Here is a tiny trained network, its code and every weight. The questions are about switching its units off for an input and a class, where a switched-off unit gives its printed mean instead of its output.

import numpy as np


def w(rows, s, z=0):
    codes = np.array(rows[::2]) - 128.0
    scale = np.full(codes.shape[1], s)
    scale[-1] = z or s
    return codes * scale


def f(y):
    return np.maximum(y, 0)


def log_softmax(a):
    a = a - a.max(-1, keepdims=True)
    return a - np.log(np.exp(a).sum(-1, keepdims=True))


def net(x, mask):
    res = np.array(x, float).reshape(1, 5) / 4 @ E
    y = f(res @ A[0][:, :-1].T + A[0][:, -1])
    res = res + np.where(mask, y, B[0][:, -1]) @ B[0][:, :-1]
    return log_softmax(res[-1] @ U[:, :-1].T + U[:, -1])


A, B = {}, {}
E = w([
[127,129,130],'x0',
[128,128,130],'x1',
[176,140,2],'x2',
[211,43,185],'x3',
[175,202,173],'x4',
],0.01)
A[0] = w([
[218,72,167,20],'n1',
[62,116,227,95],'n2',
[179,167,160,55],'n3',
[74,169,97,134],'n4',
[180,121,44,154],'n5',
[168,47,160,41],'n6',
[124,125,193,2],'n7',
[175,189,153,120],'n8',
[103,110,187,60],'n9',
[207,216,164,105],'n10',
[44,130,190,98],'n11',
[191,127,102,138],'n12',
[168,97,148,82],'n13',
[223,10,162,37],'n14',
[36,216,100,241],'n15',
[158,76,143,75],'n16',
[158,83,171,83],'n17',
[111,114,243,101],'n18',
[181,188,156,109],'n19',
[109,111,173,80],'n20',
[174,116,66,160],'n21',
[71,41,98,148],'n22',
[175,93,157,99],'n23',
[200,124,29,142],'n24',
[67,71,182,68],'n25',
[84,124,209,36],'n26',
[217,178,79,100],'n27',
[95,105,191,58],'n28',
[75,59,97,152],'n29',
[149,93,198,64],'n30',
[32,146,108,155],'n31',
[204,217,165,92],'n32',
[196,132,65,182],'n33',
[201,210,158,106],'n34',
[84,159,112,189],'n35',
[79,41,94,142],'n36',
[96,197,122,147],'n37',
[203,89,148,55],'n38',
],0.011,0.0033)
B[0] = w([
[243,173,100,205],'n1',
[86,186,190,234],'n2',
[150,75,47,166],'n3',
[237,161,61,189],'n4',
[1,207,225,219],'n5',
[216,120,73,195],'n6',
[58,140,110,169],'n7',
[79,30,62,183],'n8',
[72,154,134,179],'n9',
[56,30,40,209],'n10',
[108,211,166,212],'n11',
[114,193,182,181],'n12',
[193,165,80,167],'n13',
[214,175,102,243],'n14',
[207,166,73,254],'n15',
[168,134,16,171],'n16',
[164,137,121,184],'n17',
[31,144,133,237],'n18',
[63,36,49,183],'n19',
[51,175,140,168],'n20',
[47,149,176,201],'n21',
[67,36,40,201],'n22',
[181,149,121,181],'n23',
[21,211,181,237],'n24',
[51,100,182,198],'n25',
[61,201,121,200],'n26',
[49,163,176,208],'n27',
[60,146,137,186],'n28',
[102,28,38,191],'n29',
[124,198,136,192],'n30',
[202,148,105,202],'n31',
[57,12,57,206],'n32',
[43,176,224,217],'n33',
[39,27,40,202],'n34',
[206,148,109,184],'n35',
[63,8,80,198],'n36',
[227,120,34,191],'n37',
[225,200,95,186],'n38',
],0.0068,0.0087)
U = w([
[57,18,2,227],'0',
[54,183,91,3],'1',
[177,179,13,117],'2',
],0.0094,0.0032)

Each question gives the input, the list of numbers given to net, and the class t.
The units are the neurons (one row each of A and B). Each row of codes is followed by its name. A weight is (code - 128) times the scale printed after its matrix; where a second scale follows, it is the last column's (A, B and U).
mask holds one flag per neuron, in row order. A switched-off neuron (its flag False) gives its mean, the last column of its row in B, instead of its output. The means were averaged over made-up inputs and are rounded, as every weight is.
A unit's drop is (log p(t) with every unit on - log p(t) with that unit switched off) / (log p(t) with every unit on - log p(t) with every unit switched off).
The circuit of an input: a set's keep is (log p(t) with only the set's units on - log p(t) with every unit switched off) / (log p(t) with every unit on - log p(t) with every unit switched off). Starting from the 12 units with the biggest drops (on a tie, the unit counted first), units are removed one at a time, each time the one whose removal leaves the highest keep (on an exact tie, the one counted first), for as long as the keep stays at least 0.8.
units of the circuit, in order: the units of the circuit, biggest drop first
k most important neurons: the k neurons with the biggest drops, biggest first
drop when u is switched off: that unit's drop, to one decimal
input [-7,4,-6,7,-4], class 2: units of the circuit, in order => (n14, n1)
input [6,-8,5,6,-1], class 2: units of the circuit, in order => (n14)
input [5,-1,-4,-8,8], class 0: units of the circuit, in order => (n32, n10)
input [-5,5,-3,7,-5], class 2: units of the circuit, in order => (n14, n1)
input [7,-8,4,-3,-2], class 1: units of the circuit, in order => (n5, n24)
input [-3,1,3,-7,-6], class 2: 3 most important neurons => (n15, n4, n31)
input [-1,6,8,8,0], class 1: 3 most important neurons => (n5, n24, n33)
input [5,0,0,8,8], class 0: 3 most important neurons => (n32, n10, n34)
input [0,-5,8,-7,7], class 1: 2 most important neurons => (n24, n5)
input [-4,-7,1,5,-4], class 2: drop when n14 is switched off => 0.3
input [-7,-5,-6,-8,8], class 0: drop when n32 is switched off => 0.2
input [2,4,5,-2,0], class 1: drop when n6 is switched off => 0.0
input [1,6,-8,8,8], class 0: 2 most important neurons => (n32, n10)
input [2,5,6,-5,0], class 1: units of the circuit, in order => (n5)
input [6,1,5,3,5], class 0: drop when n18 is switched off => 0.1
